Here is a tiny trained network, its code and every weight. The questions are about switching its units off for an input and a target symbol, where a switched-off unit gives its printed mean instead of its output.

import numpy as np


def w(rows, s, z=0):
    codes = np.array(rows[::2]) - 128.0
    scale = np.full(codes.shape[1], s)
    scale[-1] = z or s
    return codes * scale


def f(y):
    return np.maximum(y, 0)


def softmax(a):
    e = np.exp(a - a.max(-1, keepdims=True))
    return e / e.sum(-1, keepdims=True)


def log_softmax(a):
    a = a - a.max(-1, keepdims=True)
    return a - np.log(np.exp(a).sum(-1, keepdims=True))


def net(x, mask):
    ids = ['ΓΘΞΣαβδζηλμπτ'.index(c) for c in x.split()]
    T = len(ids)
    res = E[ids] + P[:T]
    u = 0
    for l in range(3):
        q, k, v = (res @ M[l].T for M in (Q, K, V))
        z = softmax(np.where(np.tri(T) > 0, q @ k.T / 4**0.5, -1e9)) @ v
        res = res + np.where(mask[u], z, O[l][:, -1]) @ O[l][:, :-1]
        u += 1
        y = f(res @ A[l][:, :-1].T + A[l][:, -1])
        res = res + np.where(mask[u : u + 4], y, B[l][:, -1]) @ B[l][:, :-1]
        u += 4
    return log_softmax(res[-1] @ U[:, :-1].T + U[:, -1])


Q, K, V, O, A, B = {}, {}, {}, {}, {}, {}
E = w([
[100,127,151,83,153,92,51,150,94],'Γ',
[126,71,157,181,129,57,132,143,119],'Θ',
[93,151,111,95,137,149,127,121,210],'Ξ',
[101,139,178,180,132,155,134,115,87],'Σ',
[144,113,92,175,38,133,137,127,166],'α',
[148,135,172,133,84,143,198,134,73],'β',
[160,125,101,178,178,189,185,103,143],'δ',
[119,144,146,170,143,181,91,84,164],'ζ',
[164,94,134,132,162,103,148,81,177],'η',
[129,129,140,147,2,129,103,161,90],'λ',
[103,110,74,108,132,72,112,176,128],'μ',
[180,178,138,130,155,148,164,146,93],'π',
[193,78,181,120,155,228,112,195,178],'τ',
],0.025)
P = w([
[2,195,160,101,194,159,186,222,193],'0',
[47,183,159,97,153,148,174,205,186],'1',
[84,177,150,90,126,145,156,197,192],'2',
[109,164,142,98,123,145,152,185,184],'3',
[131,151,138,101,110,140,148,172,173],'4',
[148,142,126,113,109,141,134,160,166],'5',
[162,125,119,123,107,141,132,153,152],'6',
[176,118,104,140,104,143,126,142,136],'7',
[189,104,101,149,106,139,124,126,125],'8',
[197,93,87,160,107,140,112,117,108],'9',
[208,80,77,170,102,142,107,104,90],'10',
[218,66,71,185,102,143,108,86,77],'11',
[231,64,57,207,110,147,96,76,62],'12',
[246,59,59,206,107,144,88,69,60],'13',
],0.0075)
Q[0] = w([
[160,114,169,152,182,208,188,92,156],'L0H1',
[34,104,159,101,205,104,42,161,97],'L0H1',
[99,104,166,40,123,83,59,140,82],'L0H1',
[182,157,141,128,123,245,121,127,157],'L0H1',
],0.011)
K[0] = w([
[210,122,231,114,209,170,200,143,183],'L0H1',
[28,141,119,137,180,95,120,108,117],'L0H1',
[40,207,129,84,149,36,48,44,35],'L0H1',
[190,210,183,34,117,254,99,184,154],'L0H1',
],0.009)
V[0] = w([
[141,59,132,160,99,164,106,255,158],'L0H1',
[101,87,138,105,136,169,141,8,97],'L0H1',
[124,156,115,205,42,62,156,111,140],'L0H1',
[144,185,137,130,70,100,202,47,223],'L0H1',
],0.0046)
O[0] = w([
[118,18,97,20,21,186,89,106,91,253],'L0H1',
[131,157,156,154,156,128,148,150,165,70],'L0H1',
[168,102,80,168,146,175,160,254,127,66],'L0H1',
[40,152,158,224,101,116,181,116,117,98],'L0H1',
],0.0062,0.0059)
A[0] = w([
[145,103,101,164,65,42,172,88,225,119],'L0N1',
[131,137,146,146,157,113,160,165,48,111],'L0N2',
[149,101,3,80,193,108,167,112,179,253],'L0N3',
[85,173,82,176,120,196,81,108,170,99],'L0N4',
],0.0076,0.0026)
B[0] = w([
[96,147,32,115,207,119,109,139,189,223],'L0N1',
[144,151,230,139,87,97,127,146,191,182],'L0N2',
[176,76,149,98,141,129,246,139,147,253],'L0N3',
[27,118,15,254,175,111,100,112,132,203],'L0N4',
],0.0086,0.0047)
Q[1] = w([
[154,47,45,72,61,137,56,96,103],'L1H1',
[168,75,180,99,67,41,127,87,119],'L1H1',
[166,65,154,164,111,216,56,147,206],'L1H1',
[194,33,17,39,33,65,3,77,89],'L1H1',
],0.0036)
K[1] = w([
[161,67,146,115,98,133,106,74,133],'L1H1',
[160,134,121,132,128,217,110,81,154],'L1H1',
[121,122,117,114,116,128,162,72,125],'L1H1',
[57,3,135,65,110,215,147,76,89],'L1H1',
],0.006)
V[1] = w([
[161,117,148,145,142,148,122,153,137],'L1H1',
[122,172,140,103,159,127,111,179,155],'L1H1',
[149,135,151,143,193,175,103,254,160],'L1H1',
[142,93,144,90,113,174,109,84,182],'L1H1',
],0.0072)
O[1] = w([
[151,105,123,91,123,114,205,101,114,152],'L1H1',
[76,42,52,192,159,159,198,130,141,113],'L1H1',
[22,172,175,191,173,105,183,65,40,165],'L1H1',
[166,255,121,203,111,155,101,71,47,254],'L1H1',
],0.0063,0.0065)
A[1] = w([
[86,70,138,181,102,75,87,227,93,225],'L1N1',
[147,123,143,106,156,77,150,165,205,1],'L1N2',
[139,84,130,160,215,1,203,216,99,129],'L1N3',
[134,74,190,161,72,135,147,175,146,73],'L1N4',
],0.0085,0.0031)
B[1] = w([
[61,102,45,2,129,201,90,2,135,217],'L1N1',
[147,87,196,64,133,110,184,41,63,166],'L1N2',
[179,221,98,119,35,132,79,8,179,255],'L1N3',
[133,58,145,146,38,67,202,57,197,195],'L1N4',
],0.0085,0.0069)
Q[2] = w([
[78,51,115,133,216,72,229,159,71],'L2H1',
[149,127,147,184,137,137,139,96,190],'L2H1',
[121,114,155,90,188,249,125,97,105],'L2H1',
[44,78,145,244,158,168,179,254,80],'L2H1',
],0.0076)
K[2] = w([
[44,249,142,68,105,209,136,127,195],'L2H1',
[127,191,224,139,80,94,196,130,108],'L2H1',
[121,95,81,177,103,27,111,153,137],'L2H1',
[1,162,157,59,161,146,207,157,189],'L2H1',
],0.007)
V[2] = w([
[154,65,162,109,189,224,176,97,114],'L2H1',
[167,139,2,197,40,187,136,143,142],'L2H1',
[123,203,154,108,70,159,195,161,4],'L2H1',
[170,137,70,51,168,71,205,153,144],'L2H1',
],0.0073)
O[2] = w([
[105,136,152,49,173,129,109,83,68,156],'L2H1',
[118,137,165,170,194,135,134,218,74,254],'L2H1',
[101,117,168,124,139,191,122,138,165,156],'L2H1',
[111,253,98,85,154,147,130,119,168,116],'L2H1',
],0.013,0.0088)
A[2] = w([
[120,161,114,154,172,65,162,93,173,117],'L2N1',
[129,123,98,150,117,142,245,121,163,147],'L2N2',
[194,137,136,136,114,157,153,87,129,252],'L2N3',
[165,156,188,121,87,152,155,144,135,76],'L2N4',
],0.011,0.0024)
B[2] = w([
[189,33,170,128,173,159,142,139,164,209],'L2N1',
[121,126,119,112,172,108,145,219,1,225],'L2N2',
[112,150,101,201,29,97,78,138,147,246],'L2N3',
[43,119,137,146,151,61,26,163,187,201],'L2N4',
],0.0096,0.014)
U = w([
[137,126,47,186,56,119,128,82,159,2],'Γ',
[146,59,148,83,202,149,129,178,156,233],'Θ',
[114,112,40,121,145,155,95,144,110,117],'Ξ',
[122,238,124,183,178,119,119,128,187,226],'Σ',
[153,248,75,108,84,129,164,106,71,168],'α',
[168,57,110,66,60,179,153,160,120,114],'β',
[162,73,126,93,154,179,53,165,222,113],'δ',
[125,155,117,151,87,60,161,130,72,116],'ζ',
[109,129,120,28,227,70,50,107,91,74],'η',
[102,109,96,178,208,151,67,74,181,109],'λ',
[184,182,135,190,137,167,203,155,78,151],'μ',
[226,62,167,130,120,98,164,124,118,162],'π',
[90,143,184,139,132,149,218,2,32,138],'τ',
],0.0084,0.005)

Each question gives the input, a string of symbols that net reads in full, and the target symbol t.
The units are the heads (4 rows each of Q, K, V and O) and the neurons (one row each of A and B). Each row of codes is followed by its name. A weight is (code - 128) times the scale printed after its matrix; where a second scale follows, it is the last column's (O, A, B and U).
mask holds one flag per unit, layer by layer, with each layer's heads first. A switched-off unit (its flag False) gives its mean, the last column of its rows in O or B, instead of its output. The means were averaged over made-up inputs and are rounded, as every weight is.
A unit's drop is (log p(t) with every unit on - log p(t) with that unit switched off) / (log p(t) with every unit on - log p(t) with every unit switched off).
The circuit of an input: a set's keep is (log p(t) with only the set's units on - log p(t) with every unit switched off) / (log p(t) with every unit on - log p(t) with every unit switched off). Starting from the 12 units with the biggest drops (on a tie, the unit counted first), units are removed one at a time, each time the one whose removal leaves the highest keep (on an exact tie, the one counted first), for as long as the keep stays at least 0.8.
units of the circuit, in order: the units of the circuit, biggest drop first
unit that matters most: the unit with the biggest drop
top k neurons: the k neurons with the biggest drops, biggest first
k most important neurons of layer l: the k neurons of layer l with the biggest drops, biggest first
input Θ π α Θ β δ β δ η μ τ, target Σ: unit that matters most -> L1H1
input Γ η λ μ δ δ ζ λ τ Ξ, target τ: units of the circuit, in order -> L0H1; L1N1; L1H1; L2H1
input ζ Γ τ δ, target τ: units of the circuit, in order -> L1H1; L2H1; L0H1
input η λ π τ Ξ π Γ β ζ, target δ: units of the circuit, in order -> L0H1; L2H1
input β ζ Ξ μ, target α: units of the circuit, in order -> L1N3; L0N3; L2H1; L2N4
input δ Γ τ η η Σ Σ π η λ, target α: top 2 neurons -> L1N1; L0N3
input β β Ξ δ λ ζ η μ λ η Γ λ, target β: units of the circuit, in order -> L0H1; L1N1; L2N4
input ζ Γ λ η β α Σ μ π α τ η, target τ: units of the circuit, in order -> L1H1; L0H1; L2N4
input Γ δ τ η δ π Γ Γ η β Θ μ Ξ, target Σ: 2 most important neurons of layer 0 -> L0N3; L0N1
input β η η, target π: top 2 neurons -> L2N1; L1N3
input β Θ Γ η η β Ξ η τ, target α: units of the circuit, in order -> L0H1; L1H1; L2H1
input ζ β δ β β β α τ, target μ: 2 most important neurons of layer 0 -> L0N2; L0N3
input β μ ζ Ξ α ζ τ, target π: units of the circuit, in order -> L1N1; L2H1; L0H1; L0N4
input α Γ τ Γ β ζ Ξ Ξ μ Ξ ζ β Γ β, target Γ: units of the circuit, in order -> L0H1; L2N3; L2N2
input π τ α Θ ζ β β η Γ, target α: units of the circuit, in order -> L2H1; L2N4; L2N1
input ζ η δ, target μ: unit that matters most -> L2N1
input β β τ Θ, target τ: units of the circuit, in order -> L2H1; L1H1; L2N4
input η τ π, target τ: units of the circuit, in order -> L0H1; L1H1
input β τ Σ, target τ: top 2 neurons -> L1N3; L2N1
input Ξ Σ η δ β τ β η, target δ: unit that matters most -> L0N1
input α δ β Ξ π β π τ α, target τ: units of the circuit, in order -> L0N1; L0H1; L2H1; L1H1
input Γ α Γ μ δ δ β τ β Γ β η Ξ, target α: top 2 neurons -> L2N4; L2N1
input δ η Σ τ Σ δ Σ Γ β δ, target δ: top 2 neurons -> L0N3; L1N1
input τ Ξ π λ π Γ α δ, target μ: 2 most important neurons of layer 1 -> L1N1; L1N3
input Γ Θ η η Γ η β Ξ τ ζ, target τ: top 2 neurons -> L1N1; L2N4
input Γ η η δ η τ Γ, target τ: top 2 neurons -> L2N4; L1N3
